Below is a small trained network, with its code and all its weights. Each question gives an input and a target symbol and asks what happens when units are switched off, that is, made to give their printed mean instead of their output.

import numpy as np


def w(rows, s, z=0):
    codes = np.array(rows[::2]) - 128.0
    scale = np.full(codes.shape[1], s)
    scale[-1] = z or s
    return codes * scale


def norm(h):
    return h / np.sqrt((h * h).mean(-1, keepdims=True) + 1e-5)


def f(y):
    return y / 2 * (1 + np.tanh(0.7978845608 * (y + 0.044715 * y**3)))


def softmax(a):
    e = np.exp(a - a.max(-1, keepdims=True))
    return e / e.sum(-1, keepdims=True)


def log_softmax(a):
    a = a - a.max(-1, keepdims=True)
    return a - np.log(np.exp(a).sum(-1, keepdims=True))


def net(x, mask):
    ids = ['ΠΦΩαβγζηθσ'.index(c) for c in x.split()]
    T = len(ids)
    res = E[ids] + P[:T]
    r = norm(res)
    for j in range(3):
        rows = slice(2 * j, 2 * j + 2)
        q, k, v = (r @ M[0][rows].T for M in (Q, K, V))
        z = softmax(np.where(np.tri(T) > 0, q @ k.T / 2**0.5, -1e9)) @ v
        o = O[0][rows]
        res = res + np.where(mask[j], z, o[:, -1]) @ o[:, :-1]
    y = f(norm(res) @ A[0][:, :-1].T + A[0][:, -1])
    res = res + np.where(mask[3:7], y, B[0][:, -1]) @ B[0][:, :-1]
    return log_softmax(norm(res)[-1] @ U[:, :-1].T + U[:, -1])


Q, K, V, O, A, B = {}, {}, {}, {}, {}, {}
E = w([
[157,141,156,58,127,155],'Π',
[129,55,111,139,4,77],'Φ',
[192,85,94,168,77,54],'Ω',
[127,151,66,140,248,91],'α',
[93,118,89,145,54,146],'β',
[134,179,136,108,57,19],'γ',
[92,123,150,84,169,76],'ζ',
[90,94,89,136,214,95],'η',
[125,46,164,131,119,111],'θ',
[67,152,149,67,77,58],'σ',
],0.023)
P = w([
[191,120,255,185,164,212],'0',
[93,96,218,88,135,163],'1',
[97,124,169,95,149,170],'2',
[100,120,140,101,157,149],'3',
[93,116,124,112,158,127],'4',
[91,108,109,118,161,110],'5',
[82,107,96,129,166,87],'6',
[84,107,78,124,175,75],'7',
[77,106,72,131,176,61],'8',
[73,100,62,139,179,44],'9',
],0.0078)
Q[0] = w([
[67,151,152,89,150,59],'h0',
[201,180,67,133,243,184],'h0',
[75,127,107,152,191,190],'h1',
[9,128,163,113,166,138],'h1',
[77,217,106,83,19,138],'h2',
[104,179,109,178,77,219],'h2',
],0.011)
K[0] = w([
[97,211,116,63,178,133],'h0',
[2,138,111,194,199,22],'h0',
[35,76,45,207,208,92],'h1',
[38,105,157,122,182,150],'h1',
[46,170,174,247,82,44],'h2',
[88,77,161,250,187,116],'h2',
],0.0085)
V[0] = w([
[46,198,58,171,63,75],'h0',
[141,250,185,103,142,165],'h0',
[202,137,141,93,82,229],'h1',
[194,194,202,90,127,95],'h1',
[13,155,46,176,152,3],'h2',
[181,154,148,185,80,123],'h2',
],0.0073)
O[0] = w([
[153,61,162,112,230,98,57],'h0',
[179,147,143,157,254,227,85],'h0',
[50,141,75,184,160,62,1],'h1',
[51,55,107,109,123,24,81],'h1',
[84,168,112,139,58,135,47],'h2',
[138,144,149,103,128,183,42],'h2',
],0.0082,0.0059)
A[0] = w([
[135,71,238,32,129,167,212],'n0',
[149,192,49,222,237,184,129],'n1',
[20,152,48,103,165,7,148],'n2',
[36,255,170,209,104,125,2],'n3',
],0.0077,0.0038)
B[0] = w([
[94,147,120,158,62,109,255],'n0',
[108,134,114,104,12,32,203],'n1',
[158,77,88,143,218,149,236],'n2',
[135,125,247,110,129,146,135],'n3',
],0.013,0.0067)
U = w([
[88,123,132,170,60,48,226],'Π',
[44,58,2,113,93,110,1],'Φ',
[187,108,76,187,198,188,188],'Ω',
[210,189,132,108,162,116,119],'α',
[179,152,130,145,120,195,159],'β',
[118,192,140,222,167,93,68],'γ',
[158,164,207,80,135,128,72],'ζ',
[166,59,197,81,155,145,113],'η',
[132,70,191,220,133,139,64],'θ',
[94,131,186,110,183,151,98],'σ',
],0.012,0.0074)

Each question gives the input, a string of symbols that net reads in full, and the target symbol t.
The units are the heads (2 rows each of Q, K, V and O) and the neurons (one row each of A and B). Each row of codes is followed by its name. A weight is (code - 128) times the scale printed after its matrix; where a second scale follows, it is the last column's (O, A, B and U).
mask holds one flag per unit, heads first, then neurons. A switched-off unit (its flag False) gives its mean, the last column of its rows in O or B, instead of its output. The means were averaged over made-up inputs and are rounded, as every weight is.
A unit's drop is (log p(t) with every unit on - log p(t) with that unit switched off) / (log p(t) with every unit on - log p(t) with every unit switched off).
The circuit of an input: a set's keep is (log p(t) with only the set's units on - log p(t) with every unit switched off) / (log p(t) with every unit on - log p(t) with every unit switched off). Starting from all 7 units, units are removed one at a time, each time the one whose removal leaves the highest keep (on an exact tie, the one counted first), for as long as the keep stays at least 0.8.
circuit, biggest first: the units of the circuit, biggest drop first
most important unit: the unit with the biggest drop
top k neurons: the k neurons with the biggest drops, biggest first
drop of u: that unit's drop, to one decimal
input Π σ η η, target η: circuit, biggest first	h2; h1; n2
input Ω Π η γ η η η η α α, target α: most important unit	h1
input η γ η η Π θ, target θ: top 3 neurons	n1; n0; n2
input η η ζ α θ η Ω Ω γ η, target Ω: top 2 neurons	n2; n0
input Ω η σ η σ, target Φ: circuit, biggest first	n2; h0; n1; h2
input Π σ η η σ η Π Π Φ, target Φ: circuit, biggest first	h1; n2; h0
input θ σ σ α η, target Π: circuit, biggest first	h1; n1; n2
input ζ Φ η Π σ α, target α: circuit, biggest first	h2; h1; n0; n1
input η η α η η α η α η Π, target Π: top 2 neurons	n0; n2
input η η η η Π θ θ α η Π, target Φ: circuit, biggest first	h1; n0; n1
input Π Π Ω σ Π, target Ω: circuit, biggest first	h1; n2; n1
input ζ β α ζ, target Φ: circuit, biggest first	n2; n0; h2; n1
input ζ σ α Φ σ σ α, target Φ: top 3 neurons	n1; n2; n3
input η η η η α ζ η θ ζ, target Φ: most important unit	h2
input σ η θ γ η Π η θ, target θ: top 3 neurons	n1; n2; n0
input θ σ η, target Π: top 2 neurons	n2; n0
input α Π β α Ω Π, target Φ: top 2 neurons	n0; n1
input γ Π η η η η σ, target σ: top 3 neurons	n3; n2; n1
input ζ η Π α η γ, target γ: top 3 neurons	n2; n1; n3
input η η η Φ η, target Ω: most important unit	h0
input Ω Π η θ Ω γ, target γ: drop of n2	0.5
input Π η α α η η γ σ ζ, target ζ: drop of n1	0.3
input η η η σ Π η η η β Φ, target Φ: drop of h0	0.1
input α η σ Π α η η Ω ζ, target ζ: drop of h1	0.7
